Rows and whether each has a hidden trait (one of two labels; each part has its own):
[-28   0   2  13  -6   2   7  14 -11   4 -13  -6   8 -12   9 -10  17  -9
  18  -2  10  -1  16   9   2  -8  -2  16   4]  dt
[-17  16  13  16  -5  -6   0  23  15  -1  -3  -4  -4 -21  -2 -15  23  -4
   9   2 -28  -1  30   4   0   6 -17 -13  10]  dt
[-24  16  -8 -15   0   5  -1  46   9   6  -1  -1  -7   6   8   2   0   0
  14  -5   5   1  12  12  -7 -12   3  -5   1]  dt
[ 14  -1  11 -23  12  -4  -2 -35 -23  -2  -3  -3  11   0 -11   6 -15   8
 -17   5   6   5  -5 -10   2  -4   4 -16   6]  ms
[-16  -2  21   6 -10   3   8  31  -8  -2  18  -1  -8 -22   8   0  -2  -4
  -2  -2 -33   6  -2  -2 -10 -11 -10  -4   0]  dt
[  7  12 -31   9  11 -10  -5 -22  33  -4  -3   7  -4  18  -7   5   0   6
  -2   2  11  -5   0  -2   7  28  16  10  -5]  ms
[ -1  -2  27  -5  -2  -2   6  12  -4 -11   9  -4  -3 -12   2  -5   9  -1
 -19   5 -24   6   0  -7  -2 -23 -19 -31   1]  ms
[ 17   7  -3  -5   8 -10 -11 -25  29  -8   5   5 -13   9  -4   4   4   8
  -6   7 -17  -3  -3  -6   3  22   3 -24  -9]  ms
[ 11   2  -6 -21  12  -1   2 -32 -14  12 -21   0   9  13  -4   3  -9   3
   2   3  33   1  -2   3   6 -10  -1 -15  -3]  ms
[ -2  -6  17   4 -10  13  -1  22 -18   9 -14  -6   7 -13  -1 -19  10 -12
   8  -7 -23   1  20   8   1 -25 -23   2   7]  dt
[-31  26 -19 -12   9 -11  -2   9  17   8 -11   0  -1   0  10   9  -1   5
  13   4  -2   0  15   8  -3  12  21  -1   2]  ms
[ -8   6  -1   3 -16   6   5  53  10   1  19   1 -19   5   9   3   9   0
  14  -4 -11  -4  -4  11 -10   8   0  22  -3]  dt
[  7  19  21   1   8 -19 -20 -48  22   3  -2  -1  -9 -29  -2  -6  11   0
   0  13 -63   0  25   0   3  21 -11 -47  -3]  ms
[ -9   7  -7 -21   6   4  35  16 -24  10 -22  -2   9  30   6   6  -4   7
   5   4  61   0 -14   6   3 -26  -1 -27  -5]  ms
[ 13  -4  25  14  -7  -6  -8 -19  -4   2   0  -5   2 -25  -9 -14  16  -1
   3   5 -39  -3  15  -1   2  20 -19 -13   9]  dt
[ 26  -4  10 -15   2   4 -19   8  20 -23  22   4  -9   7 -12   2  -5   5
 -31  -3 -26   9  -4 -14  -4 -19 -11 -12   1]  ms
[ -4   9  -7  -3   1   1  17  -2 -23  19 -23  -2   8  15  -1   1  -1   2
  22   1  42  -5  -1   9   4  -6   2   2   1]  ms
[-28   8  -5   5   3   4  38  29 -38  21 -24  -5  17   6   4  -3  -4  -3
  18  -1  54   0  -1   6   1 -14  -1   7   5]  ms

Part 2:
[-13   0  -5   3  -5 -10  -3   7  -2  63  -9  -9 -25  21 -16   6 -17 -10
 -23   2   4   6 -12  -1]  Gs
[ 20  -5  -4  -2   6 -14 -15  -6   1   1  11 -12 -48   3 -13  -4   7 -24
  -8   3  -5   3   6  -3]  Gs
[ -1  10   1   4   6 -19 -15  -8  -5 -14   9   8 -55 -27  15  10  -3  -8
   0   1   1   2  -2  -9]  Gs
[  2  22   6  15  10 -15   9  -9  27  -8  -3  14 -26  -7  29   1  25  40
  35  -8   1  -9 -15  -8]  Jh
[  6  -6   5   3 -17  -4 -16  -2  13 -26   3  -2  11 -15  11   6  24  -3
   7  -6  -4  -8   1  -8]  Jh
[-16   0   0 -20   8   0  -1  -1  -6 -10   1   9  -5 -22  16   6  -3  -4
 -12   2  -4   5  21 -10]  Jh
[-12   5  -4   3  -3   5  13   5   2  34 -15   4  24  28 -14   4   1  13
  12   2   5   2  -8   6]  Jh
[-13  -3   0 -11  11  -5  10   1   7  51  -2   3 -25  23  16   2 -30  21
  -3   6   0   9  -4   0]  Gs
[ -6 -11   9  -1 -16   4   0   5   8 -15  -5  -2  21 -15  29   3  -9  25
 -18  -5  -1   1  15  -9]  Gs
[ -8  -7  -2 -20   4  -2  -7   2  -2  -6  -2  -1 -15 -23  14  -2   6 -11
 -31  -2  -4  10  25 -12]  Jh
[ 14  -3   1  22  -8  10   4   1 -11 -38  13 -12  24  -6 -10  -6 -17   1
   3   0   2  -8 -13  10]  Jh
[-13   0   8  14  -9   3   6   6   4  15  -3   2  11   8  17   5 -30  37
   4   2   6   1 -19   3]  Gs
[  4  -8   7  18 -12  -3  -6  -1   8  18   8  -4  12  21   1   1 -19  11
  16   3   0  -2 -15   9]  Gs
[  5  21   3  27   1  -6   7   6   6 -25  -1   6  -9  -4   7  -7   0  31
  28  -7   8  -3 -22   3]  Jh
[-12  -2  -3  -7   5  -5  14   4   4  32  -6   3 -13  17  20  -6 -29  31
 -12   2   1  13 -12  -1]  Gs
[-15  -6  -8 -21   5   2   8   5   2  53 -12   3   3  28  -8  -2   3  -1
 -11   3   1   4   4   0]  Jh
[  2   7  -5 -13  13   1  14  -3  18  -8 -11  10  11   4   9  -7  43  14
  11  -6  -4   0  16  -6]  Jh
[ 11   0  -2  -3  -1  -9  -6  -2   5 -33   3  -9 -32 -22  13 -13  11  -5
 -24  -8  -4   5   9 -10]  Gs
[ 14   9   0   6   8 -12 -14  -9  -7 -13  15   0 -32 -11  -5  -3   8 -20
  12   3  -2  -5  -1   1]  Gs
[-16  21   2   9   7  10  13   0 -13  -7  -8  19  17 -23   8  12   5  13
  14   0   9  -7  -9   2]  Gs
[ 16  10  -2  10  10   8  14  -5   2 -38   1   2  14  -4  -2 -13   2   8
  18  -4   0  -6  -3   5]  Jh
[ -2   1  -1 -11  -3  16   7   3   1 -55  -7   0  40 -18   9  -4  15   0
  -5  -6  -2  -5  21  -4]  Jh
[ 11 -10   0   0 -14   4 -13   1  10  10  -2  -9  27  22 -28   3  28 -29
   4   0  -3  -9   4   2]  Gs
[-21  -3   5  -4 -10  11   3   8  -2  15 -12   4  25  -2   0  10  -5   4
  -8   1   5  -5   8  -2]  Jh

Next part:
[ -8  -3   7 -22   5   6  -3   1   5  -2  22 -32 -33  -4  -6  10   2   8
  17  -9   3  21  17  -8]  Q
[  0  -7  14  29  15   7   3   1   1  -3  24 -39 -10   0 -13  -5 -12   6
  21 -19  19   1  16   1]  Q
[ -5  -9   4  15  13   4   5  -4  -3 -17  26 -33 -20   0 -11 -13  -4   9
  20 -13  40  -4  15  -6]  Q
[ 21 -14  -8  56  12  15   1 -16   1 -11  18 -41  -8  -3   0 -20 -33   4
  28 -29  49  -7  -2 -12]  G
[  0  -3  -7 -38  21  -5  -1   1   3 -13  23 -31 -40  -2 -13   4  15  10
  14  -6 -10  16  26  -9]  G
[  2  -3  -1 -19  11   2  -3   1   0  -4  26 -39 -25   0  -7   2  15   8
  18 -13  12  11  12 -11]  G
[  6  -1  17 -18  20   7   2  -6   4   0   1 -37 -32  -2 -14   2  -5   7
  19  11  -1  22  19  -2]  Q
[  9   1  14   7  22  18   3  -3   6 -12   5 -39 -13  -6 -17   5 -15   9
  16  -8  15   8  16   0]  G
[  1  -6  -9   1   4   2   3   1  -3   1  23 -27 -12   4  -6   1   4   7
  22 -20  15  15  24  -6]  G
[  7  -3  18   7  18   6  -1 -16   7   3  14 -51 -35  -5 -10  -4  -3   7
  14  -8  16  18   8   5]  Q
[-10 -10  -1  -5   8 -11   5  12  -7   6  38 -24 -32  -2  -7  -3  21   7
  20 -14  15   6  24  -6]  Q
[  1   5   1 -63  21 -13 -12  13  14  -3   1 -28 -57 -10 -12  13  43  12
  11  24 -30  47  42   4]  G
[-11 -14 -15 -40   5 -14   0  21 -10   7  43 -23 -40  -1   4   4  31  13
  16 -15  -3  22  28 -28]  Q
[ -4 -11  -2   5  16  -2   3   7  -3   9  27 -28 -21  -3  -7  -1  12   6
  18 -17  13   8  20  -1]  Q
[ -3  -6  12 -15  11   7  -1  -6   4  -4  17 -40 -23   2  -6  -4 -11   6
  15 -12  14  19  10  -2]  Q
[  1 -10  -7  19  12   6   1 -13   1   0  13 -32 -18   4  -8  -4 -14   6
  21 -11  28  -3  19 -19]  Q
[ -4  -4 -13 -33  12  -1  -2   4  -5  -1  20 -33 -31  -2  -2   3  21  10
  21 -11   9  19  16 -16]  G
[ -2   1 -13 -30  18   6  -3  11   5  -7  16 -24 -41  -9  -9  14  21   8
  16  -6  -8  24  29   0]  G
[-17 -16 -22 -25  -9 -15   5  25 -10  -4  62 -10 -23   6  -5  13  20   9
  16 -30   2   0  44 -18]  G
[  2 -14   3  24   2  -2   9  -9  -4   0  39 -29   0   1  -2   4  -6   8
  22 -28  30   2  10 -17]  Q
[  8 -14  18  39  -2   7   9 -11  -9 -13  29  -7  -7   3  -9  -9 -24   8
  23 -25  50  -1  10 -17]  Q
[  6 -12 -17  28  10   4   4  -7  -4  -3  28 -30 -24  -8  -2 -14  -5   6
  24 -25  23   1  15 -22]  G
[-13 -14 -24 -27  -5 -10   5   9  -2   0  40 -23 -45   8  -5  13   4   7
  13 -20   7   3  30 -15]  Q
[ -3  -8  14   4  13   8  -1   2   0   2  23 -23 -20 -11 -10  -2  -4   9
  21  -9  20  12   7  -7]  Q
[  2  -4  -2   3  20  10   2  -2   4 -14   7 -42 -20   0 -11  -2 -11   6
  19  -5  20  -6  20 -17]  G
[ -7 -17 -15  15   3  -7   4   0  -8 -18  35 -25 -18   8  -2  -9  10   8
  25 -25  29   5  20 -33]  Q
[ -3 -13   4 -42   5  -6  -3   4  -2 -12  33 -16 -33  -6 -11  -5   9   7
  19 -14  14   8  26  -6]  G
[-13  -3 -13 -28  15   5  -1   7  -1  -9  25 -34 -43  -2  -5   9  19  11
  15  -6 -13  14  26  -8]  G
[  7  -8 -14  10  13   9   1   5   0  -4  28 -31 -31 -10  -5   1   9   7
  22 -12  13   5  22 -23]  Q
[  6 -12  14  33   6  10   1 -16  -6  -3  11 -27 -15   7  -7  -8 -25   8
  20 -19  33  -1   9 -19]  Q
